In the rows, zero is written as 128.
Here are made-up elements, facts about them, and rows of numbers that follow some of those facts. Name the element behind each unnamed row.

Named rows:
pladre: [109 115 114 115 112 122 143 140 128 143 151 149 147 171 126 117  92 150
 132 133  69  71 106 134 104 115 157 136 110 112  92 115 124 150 108 139
 128  66 119 101  92 119 136 144  90 166 132 138]
nidrir: [148 157 130 128 129 119 103  99  78 123 108 115  90 130 121 138  76 160
 113 112 167 104 136 144 122 168 158 161 117 157 100 148 119 117 126 120
 148 155  94 112 107 133 114 134 164 101 133 115]
talel: [146 127 115 103 114 105 175 132 156 110 125 137 163 137 123 129  80 161
 139 147  82 132  93 137  84 111 143 138 133  88 122 120 109 135 107 161
 143  97 120  92 102 119 112 153  90 166 130 141]
drezen: [118 131 129 127 128 132 129 121 125 127 132 119 130 105 132 121 151 118
 132 132 134 143 135 129 131 132 132 131 137 114 137 116 141 119 139 125
 119 138 144 140 143 126 138 122 139 122 129 125]
ruzuk: [124 131 126 121 130 132 130 125 122 130 129 123 128 114 130 124 154 114
 122 130 128 135 142 127 133 139 132 126 136 125 140 123 137 119 138 122
 125 134 143 134 139 125 141 118 142 115 126 118]
drokik: [111 133 126 138 114 116 123 112 105 129 158 119 155 111 132 129 127 146
 141 159 120 120 122 149 119 127 146 134 123  96 141 110 114 142 100 128
 143 124 119 144 127 134 109 115 130 126 140 106]
skegabar: [126 151 137 147 137 147 113  99 137 114 147 108  86 126 141 123 131 131
 147 108 172 143 109 130 134 126 110 155 129 129 117 146 146 115 131 131
  92 150 113 129 163 131 127 154 144 118 136 127]
drafir: [136 117 134 134 150 123 116 149 122 125  56 116 130 145 114 126  93 124
 138 135 146 149 158 125 172  96  89 101 132 129 136 130 136 121 152 148
 131 147 145 201  82 120 114 117 102 141 122 170]
livu: [113 123 138 125 119 129 116 127 119 120 143 123 151 121 132 123 155 128
 139 144 126 122 114 126 127 133 124 130 136 115 150 117 135 132 127 119
 131 133 138 142 164 130 122 127 136 119 138 111]
tribru: [162 130 101 143 140 140 137 104 123 143 159 133  80 139 129 157 128 117
  96 122 120 108 156 139 143 141 108 111 103 170 123 187  98 112 117 123
 133 134  94  96 122 129 118 110 145  98 112  97]
stisem: [119 157 158 148 128 149  72 102 119 102 148 107  84 160 140 118 102 162
 156  96 190 104  66 127 124 139 115 182 121 146  98 153 156 128 124 119
  99 147  89 131 184 136 110 184 152 116 152 125]
sotrel: [134 124 128 114 108 112 163 114 138 109 129 117 179 112 127 130  84 166
 166 157  87 132  98 149  93 108 150 129 139  55 133 100 100 141  93 151
 143 109 124 106 116 112  98 140 102 151 143 128]
boskor: [117 131 127 129 129 133 127 122 124 130 132 122 126 113 131 120 152 118
 130 130 135 140 138 129 133 135 132 129 135 120 135 119 142 121 135 125
 116 138 142 139 142 126 141 123 139 122 127 122]
bisezik: [144 154 119 171 145 160 115  82 158 122 183 114  50 142 151 138 118 134
 141 104 165 133 102 141 145 113  89 148 104 146 104 188 126 112 111 137
  79 145  77 115 160 135 112 154 141 111 128 120]
griga: [164 131 125  82 115  96 157 140 119 104  86 137 147 155 107 138  50 173
 116 133 100 103 106 128  82 149 156 150 137 130 107 135 104 129 121 145
 171 114 108  69  97 119 109 162 113 146 132 133]
fluso: [120 134 124 130 127 131 129 119 120 130 131 122 123 111 132 125 144 122
 127 130 135 137 137 130 135 133 135 130 133 120 134 120 135 119 134 124
 122 136 138 138 134 127 138 119 140 121 127 122]
trabir: [167 140 104 174 168 128 155 135 198 136 120 131  75 122 134 142 117 102
 115 120 164 211 150 128 162  73  58  97 111 154 138 174 113 111 141 169
  99 154 111 166  87 147 109 115  98 149  97 176]

How the elements are related:
susebim (Φ a)
bestum (μ sotrel) (Φ b)
siplila (μ zubus, zarel) (Φ a)
bafler (Φ c)
beflir (μ vevotos) (Φ a)
nidrir (μ stisem, sebi) (Φ a)
zutem (μ zarel, susebim) (Φ a)
demu (μ truklom) (Φ e)
gride (μ trulun) (Φ g)
brotu (Φ a)
gobal (μ siplila) (Φ a)
piga (μ livu, drezen) (Φ d)
fluso (μ stabar) (Φ a)
bragral (Φ b)
gudris (Φ f)
skegabar (μ stisem) (Φ a)
gedapon (μ dobrel, skibrirem, flevur) (Φ c)
skeploler (μ siplila, susebim, ruzuk) (Φ b)
talel (μ plozo) (Φ c)
klagri (μ plozo, bisezik) (Φ a)
broster (μ badrem) (Φ e)
flevur (μ livu) (Φ e)
tribru (μ bisezik, sebi) (Φ a)
lida (μ bisezik) (Φ f)
tunus (μ gedapon, vetola, bisezik) (Φ d)
griga (μ nidrir) (Φ c)
tubus (μ pladre, drafustur) (Φ b)
naru (Φ a)
pladre (μ toplis, badrem, bropak) (Φ d)
nelu (μ libru, griga, brida, sebi, bropak) (Φ f)
broni (μ broster) (Φ b)
buvufim (μ flegaplun, vozum, mukis) (Φ a)
dobrel (μ groskevil) (Φ b)
trirak (μ truklom, libru, plador, naru, badrem) (Φ b)
brida (μ trulun, statu) (Φ d)
miger (μ sotrel) (Φ b)
vozum (μ trabir, sasko) (Φ c)
drezen (μ neter) (Φ a)
vetola (μ loloplos) (Φ b)
neter (Φ a)
zarel (μ tribru) (Φ d)
flutoklus (μ tribru, susebim, nidrir, sebi) (Φ a)
stabar (Φ b)
vevotos (μ zubus) (Φ e)
sotrel (μ plozo, drafustur) (Φ d)
trabir (μ skegabar, bisezik) (Φ f)
libru (Φ a)
gizol (μ dobrel) (Φ c)
plozo (μ badrem) (Φ b)
gritra (Φ e)
mukis (μ motan, susebim) (Φ a)
groskevil (μ stezes, bisezik, susebim, nidrir) (Φ b)
truklom (μ stezes, gudris, nidrir) (Φ a)
skibrirem (Φ a)
sastuflem (Φ g)
livu (Φ b)
bisezik (μ loloplos, stisem) (Φ a)
groflum (μ trulun) (Φ c)
stisem (μ loloplos) (Φ b)
beflok (Φ a)
drokik (μ plozo, truklom) (Φ b)
nastur (Φ g)
drafustur (Φ g)
klida (μ flatal, zutem, poplak) (Φ a)
flatal (Φ b)
flegaplun (μ skibrirem) (Φ b)
toplis (μ flutoklus) (Φ a)
ruzuk (μ flatal, gritra, drafir) (Φ a)
drafir (Φ e)
badrem (μ bisezik) (Φ g)
bropak (μ badrem) (Φ a)
motan (Φ c)
druplom (μ zarel, vevotos) (Φ d)
vuguplem (Φ a)
plador (Φ a)
stezes (μ loloplos, stisem) (Φ b)
loloplos (μ sebi) (Φ g)
bribro (μ broster) (Φ c)
poplak (μ bribro) (Φ c)
zubus (Φ a)
miklam (μ zutem, tribru, ruzuk, bragral, mukis) (Φ f)
trulun (Φ c)
sasko (μ broni) (Φ c)
statu (μ skegabar) (Φ d)
boskor (μ sastuflem, neter, sasko) (Φ a)
sebi (Φ a)

Rows to name:
No name comes twice in this set of rows, the named rows included.
[ 87 119 104 161 145 122 105 160 112 177 111 144 110 189 123  95  85 125
 120 133 117  91 159 133 175  78 126 113  87 153  83 116 154 144 143 149
 104  77 132 222  17 136 150 111  70 181 110 188] | broster
[149 127 118 136 126 130 124 105 112 129 159 127 121 133 127 153 125 137
 117 143 118 104 130 141 131 140 113 117 113 145 140 163  97 130 102 118
 150 137  98 106 147 132  95 116 144  97 127  89] | groskevil
[133 138 103 160 134 136 147  93 143 142 184 122 109 105 142 139 140 123
 133 146 120 141 139 151 135 109 116 114 110 109 137 146 106 122 102 137
 110 124 109 133 119 129 115 108 126 124 121 111] | klagri
[161 135 115 111 129 115 124 117  73 140 104 131 108 130 113 153 101 132
  85 124 128  91 175 139 132 177 157 127 116 172 117 155 102 116 129 112
 171 142 106  98  97 127 122 103 163  92 117  95] | flutoklus
[117 143 150 142 127 143  87 111 121 112 147 115 103 153 137 122 122 147
 147 112 166 107  83 125 126 136 116 160 125 138 113 143 150 131 124 118
 106 139 108 131 175 135 119 162 146 120 146 120] | vetola
[113 151 171 185 134 150  42 102  99 147 142 117  74  95 142 137 139 119
 126  58 226 131 140 133 132 158 164 151 111 176  88 122 122 158 116  77
 125 171  89 121 144 151 125 115 197  73 141 122] | loloplos
[151 150 117 144 149  93 131 154 126 140  62 134 103 127 116 126  83 125
  95 119 173 177 172 127 145 115 133 125 120 163 114 129 125 123 158 156
 140 145 128 174  39 151 125 113 113 153 104 181] | nelu

Now the same elements, written a new way:
Some elements and their rows:
buvufim: [168 143 147 170 116 104 116 116 118 118 160 168 170 113 111  92 146 144
 116 150  85 170 106 109 123 113 128 122 133 123 107 143 109 114 108 116
 147]
nidrir: [155 144  95 162 128 123 143 110 151 115 162 136 164  91  93 130 140 165
 110 136 124 137 131 139 118 137  93 103 119 123  73 148 139 107 104 123
 147]
vevotos: [154 155 165  76  92 199  95 162  98 160 181 137  17 128 103 186 157 224
 168  29  98  65 129 169  83 145 132 159  81  56 141 138 120 157 150 127
 118]
lida: [124 120 128 173 138 134 134  59 127 159  56 103 124 130 135 115 113 151
 131 124  70 119 135  85 104  89 123 108  90 110  87 156 145 102  90 170
  54]
drezen: [181  90 131 169 132 111 138 120 128  95 202 145 175 128 111 113 139 149
 136 152 110 171 142  91 134 146 123 124 100 108 143 175 120 152 104 154
 152]
piga: [157 140 149 157  95 180 119 111 127 121 141 140 102 179 127 181 138 125
 182 135 103 176 115  73 141 132 154 147 133 115 194 131  84 166 119 151
 140]
klida: [171 144 166 140 135 120 128 122 129 125 167 171 167  93 113  99 152 151
  87 155  71 156 102 105 128  91  94 120 128 102 120 134 136  99  96  99
 145]
stezes: [108 120 112 151  83 153 155 129 147 115 118 131  63 124  74 110 152 150
 116  89 160  80 126 113 109  92 145 105 139 105 103 114 153 153 121 122
 113]
ruzuk: [181 145 153 134 148 131 148 113 133 132 192 155 173  84 114  97 132 130
  83 142  91 136 111 120 129  95  91 141 120  94 116 135 129 115  91 101
 159]
tunus: [138 176 132 162  80 180 115 110 140 133  96 145  93 159 109 188 139 140
 164 121 101 159  99  98 130 120 147 133 144 138 140 116  89 131 123 122
 135]
groskevil: [113 130 131 155  74 142 139 140 132 115 104 151  57 132  77  98 157 148
 110  83 139  97 112  97 110  76 151 104 147 105 110 104 138 147 119 117
 113]
gride: [122 123 172 113  85 177 153  97 151 117 153 104  89 119  70 157 104 172
 230 137  72  98 138 127 113 109 116 116 125  87 121 129 110 131 110 108
  52]
miger: [110 123 128 127  95 151 135 152 157 124  80 151  81 153  80  85 162 143
 118  90 145  89 127  94 122  94 131  92 136  95 170 122 170 162 121 121
 113]
sastuflem: [153  66 157 102 106 149 133  88 133 116 163  99 100 168 123 169 103 157
 188 117  95  89 158 111  91 137 110 105 123  90 164 174 110 165 113 161
 108]
sotrel: [130 168 120 120 113 194 124 114 179 154  91 140 109 161 113 196 146 135
 149 113 124 131 131 123 133 134  91 125 130 127 178 129 133 145 110 127
 140]
vuguplem: [166 152 135 136 149 131 149 127 146 119 177 143 177 107  92  81 140 141
 141 156 118 153 131 127 146 137 109 149  83  90 117 167 124 147 106 128
 142]
drokik: [106 125 131 143  82 147 133 144 146 122  85 157  73 145  78  92 162 155
 121  90 141  95 123  97 114  84 140  94 143 101 148 116 161 150 119 115
 105]

Which element is each row?
No name comes twice in this set of rows, the named rows included.
[137 130 164 158 131 137 122  57 102 173  71 116 117 118 154  86 112 132
 106 136  38 126 104  74 108  52 123 134 106  85  94 135 128  91  84 147
  69] | miklam
[104 112 104 150  98 158 160 125 158 110 134 119  59 124  79 128 153 148
 114  80 180  70 136 118 104  97 139 105 136  99 102 118 156 154 118 131
 122] | stisem
[171 141  97 142 149 129 150 104 145 120 193 123 155  89 125 131 126 143
  81 123 137 115 129 149 114 134  97 132 108 105  62 159 130 119  91 125
 174] | susebim
[122 167 125 158  96 212 154 105 172 127 136 133  92 114  84 208 127 153
 187 136 104 141 123 110 142 126 128 142 120 114 141 101 122 135 102 117
 102] | brida
[119 119 116 157  91 147 146 130 140 114 133 126  64 141  94 112 145 144
 112  77 166  83 122 115 111  93 159 115 139 107 109 122 134 169 126 135
 127] | dobrel
[129  70 123 157 102 142 155 129 130  98 164 111  69 165 108 105 145 128
 134  86 182  93 135  84 114 111 177 131 121  89 155 144 116 215 125 171
 137] | livu
[122 106 126 159  89 136 143 136 123 105 144 123  67 164  96  86 143 127
 126  83 161  92 115  95 119  85 181 128 141 109 129 126 107 181 132 146
 133] | flegaplun
[134 132 173 134  82 156 134 138 119 131 122 163  47 128  97  79 166 137
  90  88 121  95 105  88 117  70 146 130 144  63 125 100 134 144 108  95
 118] | skeploler
[174 126  99 170 138 100 136 112 132 109 192 123 175 127 116 110 123 141
 126 134 135 142 126 133 121 139 126 131 115 134  91 174 103 147 116 153
 171] | skibrirem
[175  86 115 163 145 120 150 114 140  97 216 130 175 124 114 128 138 148
 128 148 129 159 149  98 128 150 115 121  95 108 140 180 128 158 106 160
 161] | neter

The same elements again, as new rows of numbers:
Some elements and their rows:
nidrir: [168 110 104 146 143 169 151 124 137 127  96 128 138 120 155  99 149 152
 158 150 110  88 126 143 104 159 126 103 159 124  84 132  98 131 125 103
 103 130  87 153 143 105 117 117 103]
boskor: [187 104 141 191 119 145 158 130 148  83 100 126 132 122 151 106 149 139
 166 154 106 118 114 153  89 160 126  94  89 152  91 165  86 117 103  94
 110 122 111 160 143 101 155 109 112]
mukis: [173 109 115 146 131 177 159 131 139 108  95 133 127 111 158  94 149 151
 163 147 111  92 134 149 117 156 116 100 166 133  87 123  94 139 115 109
 122 141  95 160 145 121 132 128 100]
skegabar: [174 112 107 145 140 166 148 121 139 115  97 122 135 112 152 104 150 149
 159 146 112  90 120 145 106 159 127 108 162 130  87 135  98 127 122  99
 103 140  87 160 130 107 122 115 103]
flevur: [ 99 118 128 123 162  96 165 150 129  67 121 128 120 167 107 149  84  83
 116  97 155  96 130  68 129 116 116 148  96 124 163 133 188 170 115 151
 138 112 164 106 101 182 139 113 164]
stezes: [ 90 152 152 114 111  98  51 180 150 156 165 133  91 114  96 150 153 160
  93 155 162 127 190 143 140  96 108 158 155 151 139 105  90  72  95 171
 144 147 155 109 141  80 108  95 103]
klida: [172 114 132 164 101 174 150 123 122 114 104 133 140 107 170  88 150 157
 168 145 106  95 123 158 124 163 128 100 163 144  86 138  90 124 115 106
 142 152 107 158 140 114 140 120 100]
dobrel: [ 85 160 158 116 112  98  47 178 148 140 152 136  86 134  99 155 151 155
 112 156 167 103 193 125 139  93 109 154 162 151 141  99  86  75  87 169
 153 163 162 116 139  78 113  97 103]
vevotos: [147 105 121  95  98 135 149 164 109  95 157 130 157 168 121 101  78 142
  69  99 113 151  88  85 128 141 116 171  98 120 174 133 179 160 150 150
 125 104 131  83  98 160 163 116 183]
sotrel: [ 81 124 149 149 175 106 166  93  57 146 116 134  86 157  99  86 123  51
 110  65 111 116  90 162 118 118 150 114  58  62 173 160 189 123 183 104
 119  96 124  60 146 181 128 187 178]
sastuflem: [174  98 128 105 179  98 148  73 151 148 119 117 159 162  91 203 105  47
 152 128 130 192 105 112 107 116 140  93  58 150 176 128 178 175 158  94
 132 107 176 147 110 158 161 194 170]
broster: [114 106 131 138 143 106 150 132 107 103 165 126 133 135 125 109  86 117
 102 107 139 146 102 106 159 109 133 140  70 139 156 139 190 114 156 113
 157 102 163 116 103 161 132 130 147]
plador: [181  98  95 121 164 168 153 131 148 136 104 124 135 114 134 104 143 144
 132 149 117 105 121 126  95 155 131  95 163 115  82 128 100 116 153  95
  94 106  82 156 156  93 108 129 103]
gride: [ 93 155 123  94 158 111  64  67  63 170 115 110 164 132  98 199 139  57
 162 113 133 167  80 146 159 138 126 176  64 132 173 117 190 182 168  97
  90 179 170 122  81 171 128 188 173]
ruzuk: [173 110 118 138 112 179 155 135 128 117  98 133 127 101 164  89 147 149
 164 146 110  91 129 158 137 158 114  98 164 134  91 119  88 141 124 105
 145 149  86 161 153 132 144 141 103]
flatal: [108 147 167 106  92 115  49 176 147 154 168 137  73  90  98 115 149 158
  93 157 179 156 190 149 178  95 104 147 169 152 165  91  79  71 109 168
 171 163 152 142 155  86 137 119  98]
piga: [ 96 104 161 168 173  90 169  97 127  65  98 158 118 173  93 108 126  49
 137  79 107 113 125 135  98 147 136 128  41  60 174 155 167 131 132 112
 105  98 167  65  96 195 165 163 178]

Which element is each row?
No name comes twice in this set of rows, the named rows included.
[106 154 155 110 111 103  51 177 148 155 165 130  78 109  93 142 148 152
  85 156 176 144 192 130 142  93 105 147 163 153 159 100  80  68 106 163
 153 146 143 127 150  83 122 106 105] | stabar
[108  98 140 116 159 118 163  92  72  99 132 161 139 151  97  84 100  50
  94  73 107 133 114 156 143 157 141 142  70  60 176 123 175 104 175 111
 117  97 154  64  97 192 160 184 169] | zarel
[185 109 130 175 146 143 160 147 152  70  86 124 111 143 135 126 148 112
 163 154 111 100 124 116  84 157 111  90 126 149 102 159  83 153  97 100
 105 124  93 160 156 107 161 110 114] | drezen
[186 107 109  99 106 178 152 159 144 109  97 129 145 129 144  99 142 155
 101 147 104 114 107 139 100 165 112 111 166 121 102 125  78 156 129 112
  99 127  78 153 151 115 161 126 118] | zubus
[186 109 121 103  79 178 144 158 141 109 100 135 164 160 164  94 143 158
  97 148 102 107  91 150  87 166 118 131 153 129 107 150  78 163 110 136
  97 136  78 127 133  93 167  99 146] | beflir
[173 106 103 130 149 172 155 130 139 124  99 126 131 109 146 104 143 148
 147 149 119  96 130 138 109 156 117  99 165 120  87 120  99 136 134  99
 103 128  85 162 150 108 120 126 100] | sebi
[ 90 161 171 113  79 115  45 180 142 153 165 138 102 117 107 123 148 157
  92 151 135 136 186 153 155 101 104 165 158 155 161 106  79  70  91 166
 166 168 159 106 137  78 137 101 105] | skeploler
[115 145 167 143  95  95  52 175 149 147 170 133  83 101 100 138 150 161
 102 159 158 167 187 149 142  93 105 141 132 156 153 117  86  68  99 164
 162 143 164 134 150  79 129 102 105] | broni
[ 90 155 151 120 106  96  43 176 146 162 167 129 105 120 100 150 149 160
  89 152 147 136 185 147 125  97 112 158 139 151 130 117  89  71 103 168
 129 135 150  92 138  80 105  96 109] | trirak
[ 81 176 172 139 102 102  46 179 144 171 165 124  77 128 109 144 151 157
 100 153 138 124 189 160 121  93 109 146 143 154 156 139 107  73 107 170
 150 130 139  84 174  81 109 101 117] | tubus
[169 117 120 158 120 168 152 123 136 115  99 126 138 127 163  99 151 151
 162 146 102  90 118 156 106 162 131 102 149 139  88 151  99 137 113 109
 106 139  95 152 139  99 129 109 105] | fluso
[ 83 103 140 149 169 100 160  82  64  89 116 160 136 162 100  90 114  48
 131  69 109  97 134 154 133 154 167 139  55  59 159 129 179 103 155 119
 112  99 170  63  93 192 135 168 162] | tunus
[178 115 125 125  87 177 145 143 135 113 100 134 157 135 167  90 147 155
 138 147 104  98 108 154 101 165 121 115 157 134  93 144  84 143 109 124
 107 148  88 150 136 106 154 111 119] | gobal

